Below is a small trained network, with its code and all its weights. Each question gives an input and a class and asks what happens when units are switched off, that is, made to give their printed mean instead of their output.

import numpy as np


def w(rows, s, z=0):
    codes = np.array(rows[::2]) - 128.0
    scale = np.full(codes.shape[1], s)
    scale[-1] = z or s
    return codes * scale


def norm(h):
    return h / np.sqrt((h * h).mean(-1, keepdims=True) + 1e-5)


def f(y):
    return np.maximum(y, 0)


def log_softmax(a):
    a = a - a.max(-1, keepdims=True)
    return a - np.log(np.exp(a).sum(-1, keepdims=True))


def net(x, mask):
    res = np.array(x, float).reshape(1, 7) / 4 @ E
    u = 0
    for l in range(3):
        y = f(norm(res) @ A[l][:, :-1].T + A[l][:, -1])
        res = res + np.where(mask[u : u + 13], y, B[l][:, -1]) @ B[l][:, :-1]
        u += 13
    return log_softmax(norm(res)[-1] @ U[:, :-1].T + U[:, -1])


A, B = {}, {}
E = w([
[160,11,116,119,106,137,218,134,6],'x0',
[108,91,185,126,55,88,46,174,107],'x1',
[115,135,140,166,124,224,112,140,95],'x2',
[207,157,255,99,222,129,110,93,82],'x3',
[203,82,101,129,161,145,108,222,180],'x4',
[154,118,70,88,115,127,74,81,109],'x5',
[130,126,128,129,129,130,127,127,126],'x6',
],0.00098)
A[0] = w([
[158,119,112,124,122,28,170,107,141,50],'0.n1',
[132,143,128,230,114,251,99,129,79,76],'0.n2',
[161,114,160,168,170,136,121,102,103,86],'0.n3',
[97,103,170,150,168,164,179,196,161,97],'0.n4',
[69,139,183,167,127,143,184,155,136,102],'0.n5',
[116,146,81,133,89,122,142,155,128,252],'0.n6',
[91,168,161,128,152,107,130,67,69,98],'0.n7',
[153,93,99,63,97,149,79,100,99,130],'0.n8',
[133,165,159,102,70,123,82,147,160,119],'0.n9',
[137,117,69,90,143,175,104,78,128,120],'0.n10',
[114,113,87,167,108,113,163,148,114,101],'0.n11',
[131,125,90,135,130,199,58,99,91,125],'0.n12',
[128,147,93,82,120,139,61,105,108,134],'0.n13',
],0.003,0.0021)
B[0] = w([
[37,132,144,32,175,85,134,155,163,157],'0.n1',
[42,77,165,11,181,5,200,158,220,187],'0.n2',
[128,175,112,72,108,148,118,152,113,163],'0.n3',
[169,178,117,156,84,67,146,101,115,174],'0.n4',
[229,169,110,162,98,49,144,152,138,175],'0.n5',
[164,163,194,72,169,145,83,94,85,254],'0.n6',
[185,73,158,127,59,184,132,111,227,191],'0.n7',
[128,170,176,183,133,68,196,194,140,177],'0.n8',
[93,77,135,171,202,119,150,98,93,186],'0.n9',
[153,190,163,190,138,67,183,153,134,177],'0.n10',
[121,195,135,75,129,159,96,124,87,173],'0.n11',
[123,154,170,113,121,42,197,174,176,178],'0.n12',
[127,162,174,196,117,83,182,175,141,176],'0.n13',
],0.0022,0.0023)
A[1] = w([
[154,154,70,160,176,183,166,88,131,5],'1.n1',
[149,152,103,112,172,150,146,85,145,87],'1.n2',
[182,105,112,81,213,84,99,203,153,163],'1.n3',
[156,105,193,150,172,81,147,85,145,127],'1.n4',
[90,151,191,174,120,255,164,193,122,162],'1.n5',
[100,127,145,141,76,122,165,52,64,135],'1.n6',
[48,156,128,154,52,148,133,6,106,87],'1.n7',
[154,119,161,115,179,173,102,101,94,57],'1.n8',
[94,107,49,142,83,154,125,129,137,81],'1.n9',
[73,129,50,172,47,71,146,187,175,145],'1.n10',
[212,68,60,181,176,196,102,244,145,88],'1.n11',
[43,128,3,129,68,169,135,143,135,87],'1.n12',
[161,150,97,199,117,95,153,121,115,108],'1.n13',
],0.0024,0.0016)
B[1] = w([
[151,155,50,109,177,166,183,133,190,139],'1.n1',
[77,114,93,111,136,155,143,198,139,158],'1.n2',
[54,158,171,121,35,141,184,36,142,250],'1.n3',
[133,179,48,92,110,149,117,172,119,228],'1.n4',
[105,145,85,60,121,13,151,133,155,171],'1.n5',
[182,104,139,139,107,156,142,138,214,187],'1.n6',
[210,66,172,110,99,168,137,145,219,174],'1.n7',
[117,161,132,82,97,145,106,143,103,139],'1.n8',
[148,138,181,99,141,148,76,141,98,137],'1.n9',
[215,190,221,84,204,120,122,110,76,208],'1.n10',
[141,124,223,135,41,133,158,2,196,173],'1.n11',
[207,172,228,43,170,182,66,133,67,154],'1.n12',
[138,158,137,152,114,129,171,185,148,150],'1.n13',
],0.0024,0.0022)
A[2] = w([
[103,157,3,167,158,217,190,160,150,116],'2.n1',
[129,27,98,152,111,167,155,118,42,83],'2.n2',
[145,91,193,104,105,42,69,122,131,214],'2.n3',
[151,176,84,131,182,127,103,98,192,126],'2.n4',
[70,182,163,81,145,102,118,88,196,220],'2.n5',
[133,37,84,142,128,163,150,124,34,82],'2.n6',
[163,159,158,191,117,87,124,180,128,127],'2.n7',
[155,194,209,145,144,149,190,166,119,150],'2.n8',
[191,141,185,103,202,156,93,107,80,7],'2.n9',
[68,52,183,199,56,125,24,203,73,114],'2.n10',
[155,68,60,108,122,132,182,100,50,93],'2.n11',
[178,118,154,89,115,100,187,112,68,199],'2.n12',
[79,162,99,209,188,161,39,90,158,73],'2.n13',
],0.0028,0.0013)
B[2] = w([
[162,77,141,108,227,114,66,10,101,144],'2.n1',
[74,146,158,196,146,141,72,169,176,137],'2.n2',
[118,164,77,130,184,191,205,123,149,214],'2.n3',
[68,83,177,201,110,132,126,178,66,170],'2.n4',
[141,33,108,120,106,147,139,168,56,253],'2.n5',
[53,118,200,230,148,174,72,185,180,135],'2.n6',
[154,127,75,153,118,130,145,85,78,164],'2.n7',
[141,98,50,129,101,106,49,80,113,241],'2.n8',
[117,211,68,50,73,201,68,179,117,143],'2.n9',
[168,122,59,122,251,150,160,11,149,149],'2.n10',
[66,124,180,207,138,125,90,179,125,149],'2.n11',
[74,156,128,183,138,136,35,165,168,220],'2.n12',
[76,66,173,245,106,175,116,233,140,138],'2.n13',
],0.0026,0.0042)
U = w([
[69,114,198,247,137,171,80,198,142,151],'0',
[164,203,139,22,113,190,47,149,87,123],'1',
[170,92,192,113,32,150,185,76,217,111],'2',
[71,113,131,50,154,54,195,178,119,144],'3',
[144,110,78,151,255,148,147,45,125,70],'4',
[184,200,88,213,89,43,141,145,98,39],'5',
[122,99,91,134,93,134,121,135,100,248],'6',
],0.0064,0.0018)

Each question gives the input, the list of numbers given to net, and the class t.
The units are the neurons (one row each of A and B). Each row of codes is followed by its name. A weight is (code - 128) times the scale printed after its matrix; where a second scale follows, it is the last column's (A, B and U).
mask holds one flag per neuron, layer by layer. A switched-off neuron (its flag False) gives its mean, the last column of its row in B, instead of its output. The means were averaged over made-up inputs and are rounded, as every weight is.
A unit's drop is (log p(t) with every unit on - log p(t) with that unit switched off) / (log p(t) with every unit on - log p(t) with every unit switched off).
The circuit of an input: a set's keep is (log p(t) with only the set's units on - log p(t) with every unit switched off) / (log p(t) with every unit on - log p(t) with every unit switched off). Starting from the 12 units with the biggest drops (on a tie, the unit counted first), units are removed one at a time, each time the one whose removal leaves the highest keep (on an exact tie, the one counted first), for as long as the keep stays at least 0.8.
units of the circuit, in order: the units of the circuit, biggest drop first
most important unit: the unit with the biggest drop
k most important neurons: the k neurons with the biggest drops, biggest first
top k neurons in layer l: the k neurons of layer l with the biggest drops, biggest first
input [8,-5,-1,-8,1,8,0], class 0: units of the circuit, in order => 2.n11; 2.n6
input [0,-3,5,-7,8,-6,8], class 2: units of the circuit, in order => 1.n11
input [3,-8,-3,-1,8,-8,4], class 2: 3 most important neurons => 1.n11; 1.n3; 2.n3
input [5,6,7,3,-1,-7,1], class 3: units of the circuit, in order => 0.n2; 1.n5
input [7,4,2,-8,5,-5,8], class 1: 3 most important neurons => 1.n12; 1.n10; 0.n11
input [5,-7,-2,8,6,8,1], class 1: units of the circuit, in order => 2.n9; 1.n8
input [-4,8,2,7,0,-7,-8], class 4: 3 most important neurons => 2.n10; 0.n6; 1.n10
input [-4,1,4,-7,5,-8,-6], class 5: units of the circuit, in order => 0.n4; 0.n5; 1.n10; 2.n7
input [1,0,-5,7,-2,-8,2], class 5: top 3 neurons in layer 0 => 0.n6; 0.n5; 0.n4
input [-7,7,3,-2,8,3,7], class 2: 3 most important neurons => 1.n11; 1.n3; 2.n12
input [7,0,-6,-2,-8,6,2], class 2: units of the circuit, in order => 1.n6; 1.n7
input [6,-6,1,3,-1,7,2], class 5: top 4 neurons in layer 0 => 0.n10; 0.n8; 0.n12; 0.n9
input [8,-8,-2,-5,-3,6,-1], class 0: units of the circuit, in order => 2.n11; 2.n6; 2.n2
input [-8,7,2,1,-6,7,-3], class 0: units of the circuit, in order => 2.n13; 0.n9; 1.n3; 2.n8
input [-4,6,4,1,-8,-2,4], class 2: 3 most important neurons => 0.n7; 1.n7; 2.n12
input [-6,-5,-1,5,-7,-8,5], class 5: 2 most important neurons => 0.n5; 1.n3
input [0,-3,8,2,-3,-2,-4], class 3: units of the circuit, in order => 0.n2
input [2,1,-7,6,7,-8,-6], class 5: 3 most important neurons => 0.n4; 0.n2; 0.n7
input [0,0,-2,7,8,-7,-7], class 2: units of the circuit, in order => 1.n11; 1.n3
input [1,2,0,0,-5,7,2], class 5: most important unit => 0.n8
input [-8,-4,-7,-4,-5,-6,-1], class 0: 2 most important neurons => 2.n4; 0.n2
input [3,-3,-8,-8,-7,-3,-2], class 1: top 2 neurons in layer 1 => 1.n12; 1.n10
input [3,-8,8,-5,7,2,-4], class 3: 2 most important neurons => 0.n2; 0.n12
input [-7,-7,-6,-6,6,6,4], class 0: top 2 neurons in layer 0 => 0.n2; 0.n5
input [-7,-3,-3,6,-4,-4,-1], class 0: 2 most important neurons => 2.n4; 0.n6
input [5,1,-5,0,-8,5,-5], class 2: top 2 neurons in layer 1 => 1.n6; 1.n7
